Below is a small trained network, with its code and all its weights. Each question gives an input and a target symbol and asks what happens when units are switched off, that is, made to give their printed mean instead of their output.

import numpy as np


def w(rows, s, z=0):
    codes = np.array(rows[::2]) - 128.0
    scale = np.full(codes.shape[1], s)
    scale[-1] = z or s
    return codes * scale


def norm(h):
    return h / np.sqrt((h * h).mean(-1, keepdims=True) + 1e-5)


def f(y):
    return y / 2 * (1 + np.tanh(0.7978845608 * (y + 0.044715 * y**3)))


def softmax(a):
    e = np.exp(a - a.max(-1, keepdims=True))
    return e / e.sum(-1, keepdims=True)


def log_softmax(a):
    a = a - a.max(-1, keepdims=True)
    return a - np.log(np.exp(a).sum(-1, keepdims=True))


def net(x, mask):
    ids = ['ΛΠαβγεζμξτψω'.index(c) for c in x.split()]
    T = len(ids)
    res = E[ids] + P[:T]
    u = 0
    for l in range(3):
        q, k, v = (norm(res) @ M[l].T for M in (Q, K, V))
        z = softmax(np.where(np.tri(T) > 0, q @ k.T / 2**0.5, -1e9)) @ v
        res = res + np.where(mask[u], z, O[l][:, -1]) @ O[l][:, :-1]
        u += 1
        y = f(norm(res) @ A[l][:, :-1].T + A[l][:, -1])
        res = res + np.where(mask[u : u + 4], y, B[l][:, -1]) @ B[l][:, :-1]
        u += 4
    return log_softmax(norm(res)[-1] @ U[:, :-1].T + U[:, -1])


Q, K, V, O, A, B = {}, {}, {}, {}, {}, {}
E = w([
[101,100,148,140,136,160,182,92],'Λ',
[132,88,123,140,115,178,127,81],'Π',
[194,101,119,156,120,118,182,167],'α',
[127,110,151,108,113,54,58,135],'β',
[136,137,122,203,136,94,128,214],'γ',
[131,92,129,105,105,110,155,133],'ε',
[115,39,180,181,137,135,145,139],'ζ',
[128,246,135,152,144,144,188,46],'μ',
[102,188,155,65,116,46,160,230],'ξ',
[103,99,169,123,235,116,79,160],'τ',
[174,147,138,77,151,171,153,161],'ψ',
[85,190,113,98,34,157,30,63],'ω',
],0.014)
P = w([
[89,59,3,104,70,137,156,87],'0',
[121,166,232,158,74,127,137,77],'1',
[106,67,24,130,104,123,134,108],'2',
[116,170,216,132,75,148,141,91],'3',
[118,79,53,120,122,111,124,116],'4',
[121,163,203,128,72,144,146,101],'5',
[127,76,69,126,147,114,115,111],'6',
[114,155,194,113,85,158,152,116],'7',
[127,92,83,107,123,88,119,116],'8',
[166,140,181,156,92,161,181,103],'9',
[138,69,79,96,129,103,136,104],'10',
],0.006)
Q[0] = w([
[135,152,254,147,53,148,137,118],'L0H1',
[117,102,163,137,159,134,118,177],'L0H1',
],0.007)
K[0] = w([
[121,208,132,9,254,232,132,197],'L0H1',
[226,117,125,61,137,164,173,87],'L0H1',
],0.0041)
V[0] = w([
[4,207,60,167,180,120,115,122],'L0H1',
[197,176,131,84,251,154,116,126],'L0H1',
],0.0035)
O[0] = w([
[42,115,107,214,170,67,141,16,2],'L0H1',
[243,255,134,147,239,203,107,172,55],'L0H1',
],0.0066,0.00079)
A[0] = w([
[149,230,255,150,184,179,81,124,123],'L0N1',
[184,125,168,132,123,164,126,170,253],'L0N2',
[140,161,204,125,131,47,116,148,203],'L0N3',
[122,116,132,163,139,101,168,182,210],'L0N4',
],0.0081,0.0015)
B[0] = w([
[204,171,142,92,33,169,184,207,254],'L0N1',
[122,85,177,101,25,120,164,185,197],'L0N2',
[152,123,145,98,151,219,192,62,202],'L0N3',
[2,150,85,81,132,210,65,83,181],'L0N4',
],0.0063,0.0051)
Q[1] = w([
[126,53,97,80,255,107,116,136],'L1H1',
[72,97,235,213,161,142,157,132],'L1H1',
],0.0048)
K[1] = w([
[254,88,119,191,48,81,228,146],'L1H1',
[37,222,97,226,105,233,132,113],'L1H1',
],0.0031)
V[1] = w([
[117,200,109,71,26,127,222,3],'L1H1',
[120,39,51,47,197,62,134,140],'L1H1',
],0.0019)
O[1] = w([
[175,147,116,107,106,213,219,68,254],'L1H1',
[103,214,133,146,255,183,84,231,178],'L1H1',
],0.0075,0.00072)
A[1] = w([
[152,147,129,72,112,220,184,244,165],'L1N1',
[113,80,102,141,129,47,70,195,141],'L1N2',
[220,166,198,49,86,185,188,131,252],'L1N3',
[81,117,220,56,254,67,64,200,249],'L1N4',
],0.0052,0.0028)
B[1] = w([
[90,132,171,222,165,143,70,97,227],'L1N1',
[152,162,100,144,97,141,254,137,135],'L1N2',
[127,67,132,190,205,151,113,75,255],'L1N3',
[248,73,22,116,124,94,78,90,172],'L1N4',
],0.0052,0.0083)
Q[2] = w([
[164,172,254,160,60,167,133,117],'L2H1',
[68,145,114,126,104,99,210,119],'L2H1',
],0.0067)
K[2] = w([
[128,240,137,2,72,140,12,119],'L2H1',
[96,125,28,80,144,81,189,91],'L2H1',
],0.0045)
V[2] = w([
[80,252,164,195,60,157,5,157],'L2H1',
[158,148,41,102,2,159,36,48],'L2H1',
],0.003)
O[2] = w([
[130,41,104,93,77,254,86,75,70],'L2H1',
[210,109,117,97,124,178,79,73,255],'L2H1',
],0.0091,0.00088)
A[2] = w([
[62,139,53,23,103,126,116,56,109],'L2N1',
[189,120,54,73,70,41,1,93,1],'L2N2',
[156,103,79,160,64,161,231,184,103],'L2N3',
[218,117,231,99,113,155,165,77,160],'L2N4',
],0.0052,0.0028)
B[2] = w([
[151,182,204,78,202,131,37,175,175],'L2N1',
[115,94,199,254,47,118,177,106,171],'L2N2',
[198,165,146,93,130,165,130,159,161],'L2N3',
[108,63,21,170,139,77,138,192,255],'L2N4',
],0.0069,0.004)
U = w([
[61,109,156,96,169,113,210,80,133],'Λ',
[180,89,88,10,99,221,76,52,197],'Π',
[254,140,155,106,69,168,164,238,131],'α',
[133,100,166,167,31,31,127,131,140],'β',
[65,120,3,142,92,104,96,160,126],'γ',
[176,122,116,17,94,72,179,170,143],'ε',
[55,39,133,101,70,88,162,167,3],'ζ',
[166,181,66,159,133,126,181,49,139],'μ',
[129,140,150,33,195,111,82,137,183],'ξ',
[190,116,31,162,186,33,87,147,170],'τ',
[136,115,193,224,253,170,93,135,86],'ψ',
[71,121,174,122,70,123,53,68,135],'ω',
],0.0063,0.0025)

Each question gives the input, a string of symbols that net reads in full, and the target symbol t.
The units are the heads (2 rows each of Q, K, V and O) and the neurons (one row each of A and B). Each row of codes is followed by its name. A weight is (code - 128) times the scale printed after its matrix; where a second scale follows, it is the last column's (O, A, B and U).
mask holds one flag per unit, layer by layer, with each layer's heads first. A switched-off unit (its flag False) gives its mean, the last column of its rows in O or B, instead of its output. The means were averaged over made-up inputs and are rounded, as every weight is.
A unit's drop is (log p(t) with every unit on - log p(t) with that unit switched off) / (log p(t) with every unit on - log p(t) with every unit switched off).
The circuit of an input: a set's keep is (log p(t) with only the set's units on - log p(t) with every unit switched off) / (log p(t) with every unit on - log p(t) with every unit switched off). Starting from the 12 units with the biggest drops (on a tie, the unit counted first), units are removed one at a time, each time the one whose removal leaves the highest keep (on an exact tie, the one counted first), for as long as the keep stays at least 0.8.
circuit, biggest first: the units of the circuit, biggest drop first
top k neurons: the k neurons with the biggest drops, biggest first
k most important neurons of layer l: the k neurons of layer l with the biggest drops, biggest first
input τ Π ψ Π τ β, target ψ: circuit, biggest first	[L1N3; L0H1]
input τ γ τ τ τ β, target ψ: top neuron	[L0N3]
input α ζ τ Λ, target ψ: 2 most important neurons of layer 1	[L1N3; L1N1]
input β τ Λ Λ β μ τ α, target ψ: circuit, biggest first	[L1N1; L1N3]
input β β γ γ, target ω: circuit, biggest first	[L0N4; L0H1; L2N4]
input μ α Π γ ψ, target ψ: top 2 neurons	[L1N1; L0N1]
input β ψ Π τ ξ, target ξ: top 2 neurons	[L0N3; L0N4]
input Π τ Π Π τ α, target ψ: top 4 neurons	[L1N1; L1N3; L0N4; L0N1]
input ψ ξ α γ τ ψ ζ ψ α β, target α: top 2 neurons	[L0N1; L0N2]
input ε ξ ζ ψ Π β, target α: top 3 neurons	[L0N1; L0N2; L0N4]
input ε Π ψ ω ψ τ, target Π: top 2 neurons	[L0N1; L0N3]
input Π γ Λ ψ ζ Λ ψ τ τ γ ε, target ε: top 3 neurons	[L1N3; L1N1; L0N3]
input ω τ Π τ ζ β Λ, target Λ: 3 most important neurons of layer 0	[L0N1; L0N2; L0N3]
input ψ τ Π τ μ τ ξ ζ γ, target γ: circuit, biggest first	[L0N4]
input Π α Π γ ε ε τ Π, target ψ: 3 most important neurons of layer 1	[L1N3; L1N4; L1N1]
input τ ζ Λ ψ β, target β: top 2 neurons	[L2N2; L1N3]
input β ξ τ Π, target ψ: top 2 neurons	[L0N3; L1N3]
input ξ μ ξ τ τ μ γ, target γ: top 3 neurons	[L0N4; L1N3; L1N1]
input Π Π ξ ε τ, target τ: top 4 neurons	[L1N4; L0N1; L1N1; L0N2]
input ψ ψ μ τ ω μ, target Π: circuit, biggest first	[L2H1]
input ξ ψ Π ζ, target α: 2 most important neurons of layer 0	[L0N1; L0N2]
input β τ Λ τ τ τ τ τ ε, target ε: 3 most important neurons of layer 1	[L1N3; L1N1; L1N2]
input τ ξ ζ ξ, target Λ: 2 most important neurons of layer 0	[L0N3; L0N4]
input ε Π ψ μ, target α: top 2 neurons	[L0N1; L0N4]
input α γ Λ β τ ε, target ψ: 2 most important neurons of layer 1	[L1N3; L1N4]
input ζ Π ψ ξ τ, target τ: 2 most important neurons of layer 0	[L0N1; L0N2]
input Π α β ε ψ ψ Π Π, target α: top neuron	[L0N1]
input α Π β, target β: 2 most important neurons of layer 2	[L2N2; L2N4]
